Below is a small trained network, with its code and all its weights. Each question gives an input and a class and asks what happens when units are switched off, that is, made to give their printed mean instead of their output.

import numpy as np


def w(rows, s, z=0):
    codes = np.array(rows[::2]) - 128.0
    scale = np.full(codes.shape[1], s)
    scale[-1] = z or s
    return codes * scale


def norm(h):
    return h / np.sqrt((h * h).mean(-1, keepdims=True) + 1e-5)


def f(y):
    return y / 2 * (1 + np.tanh(0.7978845608 * (y + 0.044715 * y**3)))


def log_softmax(a):
    a = a - a.max(-1, keepdims=True)
    return a - np.log(np.exp(a).sum(-1, keepdims=True))


def net(x, mask):
    res = np.array(x, float).reshape(1, 6) / 4 @ E
    u = 0
    for l in range(4):
        y = f(norm(res) @ A[l][:, :-1].T + A[l][:, -1])
        res = res + np.where(mask[u : u + 16], y, B[l][:, -1]) @ B[l][:, :-1]
        u += 16
    return log_softmax(norm(res)[-1] @ U[:, :-1].T + U[:, -1])


A, B = {}, {}
E = w([
[83,124,68,130,158,142,218,84,110],'x0',
[98,178,157,110,97,96,90,24,129],'x1',
[2,59,148,62,83,99,104,193,9],'x2',
[181,97,178,95,143,98,180,94,111],'x3',
[130,182,115,73,49,90,179,174,189],'x4',
[202,215,97,74,105,204,121,127,8],'x5',
],0.0072)
A[0] = w([
[78,118,55,177,67,190,73,132,153,63],'0.n0',
[103,171,58,62,76,92,243,144,174,116],'0.n1',
[166,162,113,107,108,210,136,116,72,38],'0.n2',
[89,85,50,184,190,150,175,44,71,99],'0.n3',
[143,130,167,97,99,155,57,151,174,79],'0.n4',
[172,96,222,149,131,159,9,145,120,84],'0.n5',
[64,150,74,180,99,178,170,122,130,101],'0.n6',
[69,89,117,132,114,97,111,142,71,50],'0.n7',
[98,91,106,187,234,154,138,68,63,100],'0.n8',
[191,76,164,95,146,75,232,89,88,76],'0.n9',
[77,149,77,98,157,119,166,57,128,43],'0.n10',
[71,198,195,137,108,129,96,45,134,83],'0.n11',
[74,104,174,174,154,80,151,133,160,2],'0.n12',
[106,171,18,195,109,135,76,135,139,105],'0.n13',
[151,110,89,216,120,83,137,103,167,125],'0.n14',
[171,63,84,145,147,164,157,208,133,86],'0.n15',
],0.011,0.0058)
B[0] = w([
[158,150,249,94,170,44,125,167,109,166],'0.n0',
[171,116,125,133,35,133,30,170,178,254],'0.n1',
[117,208,121,91,139,186,146,129,81,199],'0.n2',
[160,94,71,94,101,142,103,148,169,234],'0.n3',
[144,87,27,44,139,79,115,147,164,168],'0.n4',
[164,96,66,83,106,121,101,146,162,230],'0.n5',
[140,100,106,40,208,67,154,131,117,168],'0.n6',
[90,106,161,103,55,163,178,124,109,190],'0.n7',
[167,127,150,149,50,119,23,168,149,240],'0.n8',
[164,112,191,67,214,66,170,96,108,194],'0.n9',
[150,93,43,134,138,86,171,148,99,157],'0.n10',
[141,131,72,221,114,69,194,145,51,204],'0.n11',
[71,61,122,154,142,132,147,114,191,171],'0.n12',
[188,144,208,123,195,91,138,119,119,183],'0.n13',
[78,166,125,149,164,163,147,132,171,208],'0.n14',
[138,145,59,220,94,43,198,110,46,198],'0.n15',
],0.012,0.0062)
A[1] = w([
[36,58,183,163,159,132,149,147,181,94],'1.n0',
[107,78,155,169,158,98,139,168,150,74],'1.n1',
[165,207,115,189,151,174,138,34,177,103],'1.n2',
[62,208,138,164,193,204,148,76,104,55],'1.n3',
[93,142,157,183,129,133,111,104,165,20],'1.n4',
[136,100,206,111,168,196,60,124,150,29],'1.n5',
[165,173,64,121,174,140,163,98,187,116],'1.n6',
[50,86,134,91,116,182,165,117,84,1],'1.n7',
[131,172,146,82,146,181,136,121,80,82],'1.n8',
[137,150,69,113,111,104,91,141,166,24],'1.n9',
[56,121,121,99,157,119,88,186,93,11],'1.n10',
[88,168,125,129,100,67,70,1,117,116],'1.n11',
[162,55,182,85,180,107,135,69,110,46],'1.n12',
[91,146,60,130,124,70,113,107,105,133],'1.n13',
[188,105,155,143,133,147,140,70,138,122],'1.n14',
[131,183,122,131,139,215,143,86,111,115],'1.n15',
],0.0098,0.0069)
B[1] = w([
[99,253,47,112,139,133,103,74,160,220],'1.n0',
[121,229,75,122,134,105,133,69,100,178],'1.n1',
[170,31,176,185,209,210,140,227,146,230],'1.n2',
[157,118,122,131,69,133,40,163,166,130],'1.n3',
[123,128,59,80,134,151,178,139,134,118],'1.n4',
[157,137,85,199,118,82,174,158,106,115],'1.n5',
[120,46,202,101,175,176,161,208,82,253],'1.n6',
[136,85,205,87,35,141,172,153,138,133],'1.n7',
[92,212,87,110,158,147,113,130,141,167],'1.n8',
[167,55,142,134,98,183,130,147,154,178],'1.n9',
[142,107,160,64,158,47,165,101,85,120],'1.n10',
[163,133,29,166,74,29,169,255,105,139],'1.n11',
[94,191,196,106,163,32,94,166,103,134],'1.n12',
[130,79,127,109,143,149,212,160,103,213],'1.n13',
[132,120,179,124,132,102,69,157,110,158],'1.n14',
[128,204,90,114,140,193,137,159,147,156],'1.n15',
],0.0083,0.0036)
A[2] = w([
[108,107,161,108,60,95,86,160,91,180],'2.n0',
[63,53,155,168,166,120,132,93,141,83],'2.n1',
[110,107,134,132,187,99,84,132,58,94],'2.n2',
[67,133,116,94,82,122,105,86,85,48],'2.n3',
[16,116,107,163,153,151,137,41,208,67],'2.n4',
[182,194,90,95,149,155,35,107,70,106],'2.n5',
[109,107,133,186,152,145,119,69,83,113],'2.n6',
[2,83,192,82,75,161,171,100,85,2],'2.n7',
[106,113,99,186,157,116,148,81,74,32],'2.n8',
[160,134,161,180,176,171,100,110,151,49],'2.n9',
[155,85,84,48,172,86,104,141,137,84],'2.n10',
[123,185,241,115,152,56,132,156,123,118],'2.n11',
[103,128,158,143,140,134,94,71,78,77],'2.n12',
[144,131,88,255,118,85,198,130,45,81],'2.n13',
[89,66,116,176,151,29,74,102,205,167],'2.n14',
[133,117,137,192,113,148,2,111,109,119],'2.n15',
],0.01,0.0083)
B[2] = w([
[124,127,174,177,140,132,129,106,154,241],'2.n0',
[122,176,98,141,81,129,141,114,178,133],'2.n1',
[160,145,142,135,149,53,129,95,142,128],'2.n2',
[137,79,144,89,125,136,156,191,112,136],'2.n3',
[76,212,84,115,115,178,113,154,115,160],'2.n4',
[78,163,93,129,106,101,142,117,166,191],'2.n5',
[161,132,151,134,88,140,122,165,125,118],'2.n6',
[100,97,190,176,148,162,127,142,121,144],'2.n7',
[127,111,106,137,98,130,145,141,97,121],'2.n8',
[132,115,173,104,137,124,142,161,130,137],'2.n9',
[108,90,106,73,145,119,141,109,138,182],'2.n10',
[121,127,132,134,191,62,94,80,136,161],'2.n11',
[170,121,128,100,145,134,137,171,133,116],'2.n12',
[156,143,67,249,69,86,191,176,44,175],'2.n13',
[144,196,95,93,91,132,171,111,105,255],'2.n14',
[164,161,175,122,70,106,140,93,179,156],'2.n15',
],0.014,0.0084)
A[3] = w([
[111,39,23,43,160,138,98,158,143,109],'3.n0',
[150,118,180,130,77,197,191,98,98,169],'3.n1',
[103,192,114,107,198,128,156,195,130,157],'3.n2',
[111,112,109,117,224,185,139,108,111,2],'3.n3',
[40,58,207,127,108,165,139,95,87,28],'3.n4',
[110,98,78,175,134,139,109,11,123,75],'3.n5',
[149,121,119,85,61,126,73,115,201,126],'3.n6',
[44,72,77,165,93,107,45,91,85,75],'3.n7',
[191,147,129,121,131,173,75,103,22,113],'3.n8',
[58,207,71,108,137,191,133,109,108,64],'3.n9',
[151,159,172,76,211,51,121,42,112,106],'3.n10',
[110,221,112,93,135,208,122,83,42,36],'3.n11',
[143,140,118,135,66,214,161,114,143,133],'3.n12',
[126,55,187,178,212,232,123,124,167,93],'3.n13',
[164,162,114,164,142,111,116,24,124,71],'3.n14',
[38,84,137,96,77,144,153,83,98,133],'3.n15',
],0.011,0.009)
B[3] = w([
[122,53,98,52,202,195,210,104,87,207],'3.n0',
[107,143,133,191,169,123,115,80,165,177],'3.n1',
[66,123,150,112,141,131,129,65,77,217],'3.n2',
[162,134,145,141,113,114,124,174,140,121],'3.n3',
[202,143,198,158,173,207,140,203,167,147],'3.n4',
[149,169,166,90,96,72,166,214,186,116],'3.n5',
[164,99,117,134,139,169,60,75,113,254],'3.n6',
[180,201,135,90,140,76,160,195,168,138],'3.n7',
[93,186,99,97,37,47,147,167,186,147],'3.n8',
[43,169,100,124,136,207,151,5,215,192],'3.n9',
[50,126,160,170,220,83,63,120,83,199],'3.n10',
[89,187,64,142,84,129,175,52,248,163],'3.n11',
[99,83,171,153,136,146,95,82,98,203],'3.n12',
[82,107,232,151,104,198,136,202,85,158],'3.n13',
[149,115,207,83,118,96,104,137,159,127],'3.n14',
[159,142,148,127,176,184,156,188,122,175],'3.n15',
],0.012,0.0069)
U = w([
[56,225,102,125,110,182,169,79,161,239],'0',
[162,139,99,215,79,75,201,207,62,70],'1',
[116,103,250,169,173,206,136,193,114,224],'2',
[105,149,168,88,199,46,112,90,105,179],'3',
[152,65,71,44,140,166,161,131,133,118],'4',
[179,135,142,136,37,145,58,121,183,3],'5',
[105,82,109,195,136,155,117,59,80,254],'6',
],0.022,0.0035)

Each question gives the input, the list of numbers given to net, and the class t.
The units are the neurons (one row each of A and B). Each row of codes is followed by its name. A weight is (code - 128) times the scale printed after its matrix; where a second scale follows, it is the last column's (A, B and U).
mask holds one flag per neuron, layer by layer. A switched-off neuron (its flag False) gives its mean, the last column of its row in B, instead of its output. The means were averaged over made-up inputs and are rounded, as every weight is.
A unit's drop is (log p(t) with every unit on - log p(t) with that unit switched off) / (log p(t) with every unit on - log p(t) with every unit switched off).
The circuit of an input: a set's keep is (log p(t) with only the set's units on - log p(t) with every unit switched off) / (log p(t) with every unit on - log p(t) with every unit switched off). Starting from the 12 units with the biggest drops (on a tie, the unit counted first), units are removed one at a time, each time the one whose removal leaves the highest keep (on an exact tie, the one counted first), for as long as the keep stays at least 0.8.
circuit, biggest first: the units of the circuit, biggest drop first
most important unit: the unit with the biggest drop
top k neurons: the k neurons with the biggest drops, biggest first
top k neurons in layer l: the k neurons of layer l with the biggest drops, biggest first
input [-7,1,-1,-4,2,2], class 4: circuit, biggest first => [0.n4]
input [-5,-5,5,0,-4,-4], class 1: top 2 neurons => [0.n15 0.n3]
input [-5,-6,-4,-7,8,0], class 5: top 3 neurons => [0.n1 0.n9 0.n11]
input [4,-8,7,1,-8,5], class 1: top 2 neurons => [0.n15 0.n1]
input [-2,-5,4,-2,0,5], class 0: top 3 neurons => [0.n2 0.n11 1.n8]
input [0,-8,0,6,4,-8], class 0: top 3 neurons in layer 0 => [0.n12 0.n11 0.n14]
input [6,4,-1,-7,-4,-5], class 3: top 2 neurons => [0.n0 0.n13]
input [6,7,-2,-2,-3,5], class 1: top 2 neurons => [0.n11 2.n13]
input [-3,1,-1,7,-8,6], class 5: top 2 neurons => [0.n8 0.n5]
input [3,-3,-6,-5,3,-5], class 2: top 3 neurons in layer 0 => [0.n14 0.n13 0.n9]
input [7,2,-4,6,-7,-3], class 4: top 3 neurons => [0.n3 0.n10 0.n9]
input [-4,4,-2,0,-3,-2], class 1: top 4 neurons => [0.n11 0.n3 2.n13 0.n1]
input [8,0,7,-7,-8,-7], class 4: circuit, biggest first => [0.n3 0.n6]
input [-5,-4,4,0,-2,2], class 4: top 4 neurons => [0.n5 0.n11 3.n0 0.n4]
input [2,-8,4,-7,-4,-5], class 1: circuit, biggest first => [0.n15]
input [-1,-2,-4,-5,6,-1], class 5: top 2 neurons => [0.n1 0.n9]
input [8,-7,-5,-2,4,-7], class 4: top 4 neurons in layer 2 => [2.n0 2.n5 2.n15 2.n13]
input [5,-6,8,-1,-3,-8], class 0: top 4 neurons => [0.n12 1.n0 2.n4 0.n2]
input [3,-6,-7,7,0,-6], class 2: top 2 neurons => [0.n14 1.n2]
input [6,8,-2,-7,-4,-3], class 1: top 3 neurons => [0.n11 2.n13 0.n10]
input [2,1,-1,2,-5,0], class 5: circuit, biggest first => [0.n8]
input [2,4,8,-8,8,-3], class 2: top 2 neurons => [0.n7 0.n8]
input [-1,-8,3,3,7,8], class 0: top 3 neurons in layer 0 => [0.n2 0.n11 0.n8]
input [-6,7,-8,-5,7,-7], class 2: top 2 neurons in layer 1 => [1.n2 1.n6]
input [5,0,-5,0,2,0], class 2: top 2 neurons in layer 1 => [1.n6 1.n9]
input [-5,1,6,-6,-1,1], class 2: top 3 neurons in layer 0 => [0.n7 0.n9 0.n6]
input [4,-5,0,8,-5,-7], class 3: top 3 neurons in layer 0 => [0.n9 0.n7 0.n8]
input [-2,-3,-4,-5,-3,-2], class 3: most important unit => 0.n0
input [6,5,-3,6,-1,1], class 3: top 3 neurons in layer 1 => [1.n12 1.n14 1.n2]
